Below is a small trained network, with its code and all its weights. Each question gives an input and a class and asks what happens when units are switched off, that is, made to give their printed mean instead of their output.

import numpy as np


def w(rows, s, z=0):
    codes = np.array(rows[::2]) - 128.0
    scale = np.full(codes.shape[1], s)
    scale[-1] = z or s
    return codes * scale


def f(y):
    return np.maximum(y, 0)


def log_softmax(a):
    a = a - a.max(-1, keepdims=True)
    return a - np.log(np.exp(a).sum(-1, keepdims=True))


def net(x, mask):
    res = np.array(x, float).reshape(1, 3) / 4 @ E
    y = f(res @ A[0][:, :-1].T + A[0][:, -1])
    res = res + np.where(mask, y, B[0][:, -1]) @ B[0][:, :-1]
    return log_softmax(res[-1] @ U[:, :-1].T + U[:, -1])


A, B = {}, {}
E = w([
[196,85,127,43],'x0',
[168,218,255,123],'x1',
[40,56,159,87],'x2',
],0.0097)
A[0] = w([
[126,105,85,84,231],'neuron 1',
[133,168,99,146,49],'neuron 2',
[116,140,48,161,105],'neuron 3',
[78,197,130,215,185],'neuron 4',
[157,178,129,150,20],'neuron 5',
[80,123,170,116,200],'neuron 6',
[94,87,170,87,154],'neuron 7',
[196,188,136,107,225],'neuron 8',
[143,82,107,39,67],'neuron 9',
[249,121,103,93,151],'neuron 10',
[154,175,131,146,101],'neuron 11',
[140,118,45,154,147],'neuron 12',
[123,115,227,52,253],'neuron 13',
[204,125,89,95,123],'neuron 14',
[150,93,60,118,118],'neuron 15',
[80,6,92,82,204],'neuron 16',
[51,103,83,163,223],'neuron 17',
[158,129,172,182,48],'neuron 18',
],0.013,0.0056)
B[0] = w([
[144,19,78,163,193],'neuron 1',
[156,92,67,159,139],'neuron 2',
[73,94,65,159,173],'neuron 3',
[187,199,35,255,210],'neuron 4',
[196,88,77,84,149],'neuron 5',
[80,208,125,173,181],'neuron 6',
[156,195,123,202,178],'neuron 7',
[197,156,176,30,201],'neuron 8',
[233,153,115,209,173],'neuron 9',
[190,154,226,51,190],'neuron 10',
[193,120,96,114,159],'neuron 11',
[48,21,103,146,186],'neuron 12',
[80,240,134,131,223],'neuron 13',
[204,107,202,34,169],'neuron 14',
[130,56,40,10,180],'neuron 15',
[157,112,44,206,248],'neuron 16',
[107,149,38,187,214],'neuron 17',
[187,111,92,47,150],'neuron 18',
],0.0088,0.014)
U = w([
[153,217,151,174,109],'0',
[162,186,94,251,184],'1',
[45,70,202,125,1],'2',
[74,84,64,135,245],'3',
[194,101,103,88,198],'4',
[100,209,190,141,142],'5',
[105,120,142,119,1],'6',
[167,150,201,84,78],'7',
],0.013,0.0062)

Each question gives the input, the list of numbers given to net, and the class t.
The units are the neurons (one row each of A and B). Each row of codes is followed by its name. A weight is (code - 128) times the scale printed after its matrix; where a second scale follows, it is the last column's (A, B and U).
mask holds one flag per neuron, in row order. A switched-off neuron (its flag False) gives its mean, the last column of its row in B, instead of its output. The means were averaged over made-up inputs and are rounded, as every weight is.
A unit's drop is (log p(t) with every unit on - log p(t) with that unit switched off) / (log p(t) with every unit on - log p(t) with every unit switched off).
The circuit of an input: a set's keep is (log p(t) with only the set's units on - log p(t) with every unit switched off) / (log p(t) with every unit on - log p(t) with every unit switched off). Starting from the 12 units with the biggest drops (on a tie, the unit counted first), units are removed one at a time, each time the one whose removal leaves the highest keep (on an exact tie, the one counted first), for as long as the keep stays at least 0.8.
circuit, biggest first: the units of the circuit, biggest drop first
top k neurons: the k neurons with the biggest drops, biggest first
drop when u is switched off: that unit's drop, to one decimal
input [0,5,8], class 5: circuit, biggest first	(neuron 4; neuron 13)
input [-6,-7,-2], class 3: circuit, biggest first	(neuron 12)
input [7,8,4], class 5: circuit, biggest first	(neuron 13; neuron 4)
input [3,6,6], class 5: circuit, biggest first	(neuron 4; neuron 13)
input [-3,7,3], class 0: circuit, biggest first	(neuron 16; neuron 1)
input [-1,-6,8], class 1: top 2 neurons	(neuron 16; neuron 7)
input [2,-4,2], class 3: top 2 neurons	(neuron 4; neuron 15)
input [6,-3,4], class 1: top 2 neurons	(neuron 9; neuron 16)
input [-3,8,4], class 0: top 2 neurons	(neuron 16; neuron 4)
input [1,-4,2], class 3: drop when neuron 4 is switched off	0.4
input [-4,8,5], class 0: drop when neuron 3 is switched off	0.1
input [1,8,6], class 5: drop when neuron 4 is switched off	0.1
